Below are the code and all the weights of a small trained network. Each question names an input and a class and asks about switching units off, where a switched-off unit gives its printed mean instead of its output.

import numpy as np


def w(rows, s, z=0):
    codes = np.array(rows[::2]) - 128.0
    scale = np.full(codes.shape[1], s)
    scale[-1] = z or s
    return codes * scale


def f(y):
    return np.maximum(y, 0)


def log_softmax(a):
    a = a - a.max(-1, keepdims=True)
    return a - np.log(np.exp(a).sum(-1, keepdims=True))


def net(x, mask):
    res = np.array(x, float).reshape(1, 6) / 4 @ E
    y = f(res @ A[0][:, :-1].T + A[0][:, -1])
    res = res + np.where(mask, y, B[0][:, -1]) @ B[0][:, :-1]
    return log_softmax(res[-1] @ U[:, :-1].T + U[:, -1])


A, B = {}, {}
E = w([
[128,131,128],'x0',
[127,130,128],'x1',
[254,124,214],'x2',
[128,131,127],'x3',
[131,123,125],'x4',
[76,20,208],'x5',
],0.0069)
A[0] = w([
[74,2,204,75],'n0',
[194,107,158,161],'n1',
[114,59,150,185],'n2',
[210,112,170,101],'n3',
[241,150,203,100],'n4',
[171,239,72,99],'n5',
[63,144,14,115],'n6',
[253,134,202,110],'n7',
[174,190,40,90],'n8',
[207,126,175,99],'n9',
[89,21,158,110],'n10',
[154,179,59,118],'n11',
[161,207,64,89],'n12',
[222,118,167,96],'n13',
[42,138,89,85],'n14',
[120,77,135,200],'n15',
[117,161,155,254],'n16',
],0.0072,0.0073)
B[0] = w([
[135,254,206,189],'n0',
[92,91,81,192],'n1',
[201,165,140,201],'n2',
[48,110,104,171],'n3',
[47,90,106,196],'n4',
[138,200,218,183],'n5',
[81,78,108,187],'n6',
[32,95,93,208],'n7',
[117,185,185,170],'n8',
[12,94,113,170],'n9',
[161,235,191,180],'n10',
[145,164,186,169],'n11',
[102,224,201,167],'n12',
[18,90,120,173],'n13',
[28,75,97,157],'n14',
[202,162,102,202],'n15',
[249,42,26,254],'n16',
],0.0059,0.0073)
U = w([
[173,95,94,254],'0',
[2,69,91,29],'1',
[149,214,249,44],'2',
[195,89,74,156],'3',
],0.0098,0.005)

Each question gives the input, the list of numbers given to net, and the class t.
The units are the neurons (one row each of A and B). Each row of codes is followed by its name. A weight is (code - 128) times the scale printed after its matrix; where a second scale follows, it is the last column's (A, B and U).
mask holds one flag per neuron, in row order. A switched-off neuron (its flag False) gives its mean, the last column of its row in B, instead of its output. The means were averaged over made-up inputs and are rounded, as every weight is.
A unit's drop is (log p(t) with every unit on - log p(t) with that unit switched off) / (log p(t) with every unit on - log p(t) with every unit switched off).
The circuit of an input: a set's keep is (log p(t) with only the set's units on - log p(t) with every unit switched off) / (log p(t) with every unit on - log p(t) with every unit switched off). Starting from the 12 units with the biggest drops (on a tie, the unit counted first), units are removed one at a time, each time the one whose removal leaves the highest keep (on an exact tie, the one counted first), for as long as the keep stays at least 0.8.
circuit, biggest first: the units of the circuit, biggest drop first
k most important neurons: the k neurons with the biggest drops, biggest first
drop when u is switched off: that unit's drop, to one decimal
input [-4,-4,3,-7,-1,-7], class 2: circuit, biggest first	(n5, n12)
input [-3,4,3,-2,-2,8], class 2: circuit, biggest first	(n0)
input [-3,7,0,7,4,-7], class 2: 2 most important neurons	(n5, n12)
input [5,-6,-6,6,1,7], class 2: 2 most important neurons	(n0, n10)
input [4,2,-2,7,-5,-8], class 2: 2 most important neurons	(n5, n12)
input [2,-7,7,4,-6,-7], class 1: 2 most important neurons	(n7, n4)
input [-1,-2,-4,8,5,6], class 3: 2 most important neurons	(n5, n12)
input [-2,-8,8,2,-6,-8], class 1: 2 most important neurons	(n7, n4)
input [6,-8,7,-2,-5,-3], class 1: drop when n9 is switched off	0.1
input [4,-8,4,-3,0,0], class 1: drop when n6 is switched off	-0.1
input [8,2,1,-1,2,7], class 2: drop when n10 is switched off	0.2
